Here is a tiny trained network, its code and every weight. The questions are about switching its units off for an input and a target symbol, where a switched-off unit gives its printed mean instead of its output.

import numpy as np


def w(rows, s, z=0):
    codes = np.array(rows[::2]) - 128.0
    scale = np.full(codes.shape[1], s)
    scale[-1] = z or s
    return codes * scale


def f(y):
    return np.maximum(y, 0)


def softmax(a):
    e = np.exp(a - a.max(-1, keepdims=True))
    return e / e.sum(-1, keepdims=True)


def log_softmax(a):
    a = a - a.max(-1, keepdims=True)
    return a - np.log(np.exp(a).sum(-1, keepdims=True))


def net(x, mask):
    ids = ['αδηπτφψ'.index(c) for c in x.split()]
    T = len(ids)
    res = E[ids] + P[:T]
    u = 0
    for l in range(2):
        r = res
        for j in range(2):
            rows = slice(2 * j, 2 * j + 2)
            q, k, v = (r @ M[l][rows].T for M in (Q, K, V))
            z = softmax(np.where(np.tri(T) > 0, q @ k.T / 2**0.5, -1e9)) @ v
            o = O[l][rows]
            res = res + np.where(mask[u + j], z, o[:, -1]) @ o[:, :-1]
        u += 2
        y = f(res @ A[l][:, :-1].T + A[l][:, -1])
        res = res + np.where(mask[u : u + 16], y, B[l][:, -1]) @ B[l][:, :-1]
        u += 16
    return log_softmax(res[-1] @ U[:, :-1].T + U[:, -1])


Q, K, V, O, A, B = {}, {}, {}, {}, {}, {}
E = w([
[67,93,97,43],'α',
[107,102,81,69],'δ',
[166,197,110,255],'η',
[182,192,109,195],'π',
[59,170,149,33],'τ',
[44,85,122,194],'φ',
[234,104,216,53],'ψ',
],0.0082)
P = w([
[159,92,1,148],'0',
[48,83,117,173],'1',
[140,176,185,84],'2',
[174,88,76,147],'3',
[37,110,101,161],'4',
[135,185,182,73],'5',
],0.0079)
Q[0] = w([
[68,181,137,178],'L0H0',
[193,100,141,99],'L0H0',
[254,122,215,101],'L0H1',
[91,180,124,186],'L0H1',
],0.0085)
K[0] = w([
[169,224,180,20],'L0H0',
[68,73,102,189],'L0H0',
[43,159,37,154],'L0H1',
[255,159,180,200],'L0H1',
],0.0067)
V[0] = w([
[111,103,231,62],'L0H0',
[2,82,179,239],'L0H0',
[74,214,55,170],'L0H1',
[200,93,130,15],'L0H1',
],0.0055)
O[0] = w([
[70,68,157,253,5],'L0H0',
[31,154,46,121,124],'L0H0',
[80,209,172,160,216],'L0H1',
[190,91,149,35,74],'L0H1',
],0.0055,0.0023)
A[0] = w([
[132,57,102,180,94],'L0N0',
[138,95,81,223,231],'L0N1',
[46,115,182,149,30],'L0N2',
[179,103,150,189,142],'L0N3',
[49,158,88,161,63],'L0N4',
[137,43,85,214,57],'L0N5',
[162,191,151,180,213],'L0N6',
[78,160,216,112,36],'L0N7',
[121,159,232,1,192],'L0N8',
[111,86,221,38,225],'L0N9',
[48,134,168,136,160],'L0N10',
[137,186,181,167,181],'L0N11',
[102,198,193,159,124],'L0N12',
[104,107,55,109,143],'L0N13',
[65,51,47,132,103],'L0N14',
[93,58,178,141,255],'L0N15',
],0.0084,0.0032)
B[0] = w([
[189,114,43,148,144],'L0N0',
[91,104,151,214,228],'L0N1',
[55,219,47,142,145],'L0N2',
[100,112,99,246,164],'L0N3',
[91,212,179,72,178],'L0N4',
[214,156,20,113,153],'L0N5',
[149,113,168,207,228],'L0N6',
[2,51,249,195,151],'L0N7',
[212,46,69,57,254],'L0N8',
[161,28,78,82,234],'L0N9',
[42,96,217,191,187],'L0N10',
[183,99,168,173,204],'L0N11',
[129,123,240,97,189],'L0N12',
[164,164,116,71,176],'L0N13',
[103,223,173,76,180],'L0N14',
[63,88,48,193,187],'L0N15',
],0.0065,0.0047)
Q[1] = w([
[230,171,92,164],'L1H0',
[116,44,155,2],'L1H0',
[98,188,85,113],'L1H1',
[121,184,125,70],'L1H1',
],0.0084)
K[1] = w([
[254,220,124,180],'L1H0',
[134,61,53,29],'L1H0',
[153,68,147,102],'L1H1',
[178,151,160,93],'L1H1',
],0.0074)
V[1] = w([
[59,161,74,2],'L1H0',
[127,204,72,130],'L1H0',
[130,157,197,151],'L1H1',
[166,68,100,119],'L1H1',
],0.0075)
O[1] = w([
[182,137,141,254,4],'L1H0',
[170,169,103,90,72],'L1H0',
[134,66,119,156,120],'L1H1',
[107,158,138,155,129],'L1H1',
],0.0086,0.0032)
A[1] = w([
[91,136,179,180,254],'L1N0',
[161,68,2,135,217],'L1N1',
[68,111,172,186,29],'L1N2',
[230,116,163,95,140],'L1N3',
[188,114,72,57,217],'L1N4',
[175,16,158,104,46],'L1N5',
[202,118,103,43,203],'L1N6',
[89,79,182,81,40],'L1N7',
[67,113,133,141,60],'L1N8',
[118,203,197,115,104],'L1N9',
[82,239,184,136,151],'L1N10',
[170,76,15,135,215],'L1N11',
[201,83,155,65,72],'L1N12',
[75,16,168,121,103],'L1N13',
[42,134,43,88,136],'L1N14',
[61,106,155,176,229],'L1N15',
],0.0088,0.0049)
B[1] = w([
[108,79,231,43,224],'L1N0',
[184,80,21,38,255],'L1N1',
[17,183,20,239,160],'L1N2',
[7,226,168,198,198],'L1N3',
[16,167,61,127,233],'L1N4',
[255,182,146,127,213],'L1N5',
[32,219,96,219,229],'L1N6',
[247,205,203,121,168],'L1N7',
[94,170,80,242,154],'L1N8',
[59,234,33,64,156],'L1N9',
[112,211,185,63,194],'L1N10',
[150,76,22,35,247],'L1N11',
[100,220,203,243,193],'L1N12',
[228,5,147,213,226],'L1N13',
[185,196,79,212,192],'L1N14',
[190,53,186,96,234],'L1N15',
],0.0061,0.007)
U = w([
[121,222,30,96,92],'α',
[176,43,76,92,153],'δ',
[154,144,180,3,223],'η',
[43,255,151,163,4],'π',
[60,76,150,202,126],'τ',
[229,125,174,118,71],'φ',
[170,213,156,189,181],'ψ',
],0.0077,0.004)

Each question gives the input, a string of symbols that net reads in full, and the target symbol t.
The units are the heads (2 rows each of Q, K, V and O) and the neurons (one row each of A and B). Each row of codes is followed by its name. A weight is (code - 128) times the scale printed after its matrix; where a second scale follows, it is the last column's (O, A, B and U).
mask holds one flag per unit, layer by layer, with each layer's heads first. A switched-off unit (its flag False) gives its mean, the last column of its rows in O or B, instead of its output. The means were averaged over made-up inputs and are rounded, as every weight is.
A unit's drop is (log p(t) with every unit on - log p(t) with that unit switched off) / (log p(t) with every unit on - log p(t) with every unit switched off).
k most important neurons: the k neurons with the biggest drops, biggest first
top k neurons in layer l: the k neurons of layer l with the biggest drops, biggest first
heads that matter: for each layer, one digit per head in row order, 1 if its drop is at least 0.15 and else 0, layers parted by /
input φ φ α τ τ, target τ: heads that matter : 01 / 10
input π η φ π α α, target δ: heads that matter : 00 / 10
input η τ α τ ψ, target δ: top neuron in layer 0 : L0N15
input τ δ τ δ ψ τ, target φ: heads that matter : 10 / 10
input φ η δ τ, target α: heads that matter : 00 / 00
input π α τ φ α, target π: top 3 neurons in layer 0 : L0N14, L0N8, L0N4
input ψ δ η φ, target α: 3 most important neurons : L0N5, L1N14, L0N6
input ψ ψ τ α τ, target τ: heads that matter : 10 / 11
input δ τ ψ η φ, target δ: top 2 neurons in layer 0 : L0N5, L0N0
input ψ α ψ φ η, target δ: heads that matter : 11 / 00
input η η φ π δ, target π: top 3 neurons in layer 1 : L1N1, L1N11, L1N13
input π α δ η δ τ, target φ: top 2 neurons in layer 1 : L1N5, L1N13
input η τ ψ δ δ, target δ: top 2 neurons in layer 0 : L0N15, L0N4
input η η ψ τ τ α, target δ: top neuron in layer 0 : L0N9
input ψ δ ψ, target ψ: heads that matter : 00 / 10
input η φ ψ π, target α: top 2 neurons in layer 1 : L1N13, L1N15
input η τ π, target π: heads that matter : 00 / 10
input δ α π ψ η, target δ: heads that matter : 11 / 10
input ψ τ π, target π: heads that matter : 01 / 10
input α π ψ η φ, target δ: heads that matter : 11 / 00
input τ δ τ π, target α: 2 most important neurons : L0N10, L1N13
input φ φ ψ τ π, target δ: heads that matter : 11 / 00
input η α π η τ δ, target α: most important neuron : L0N8
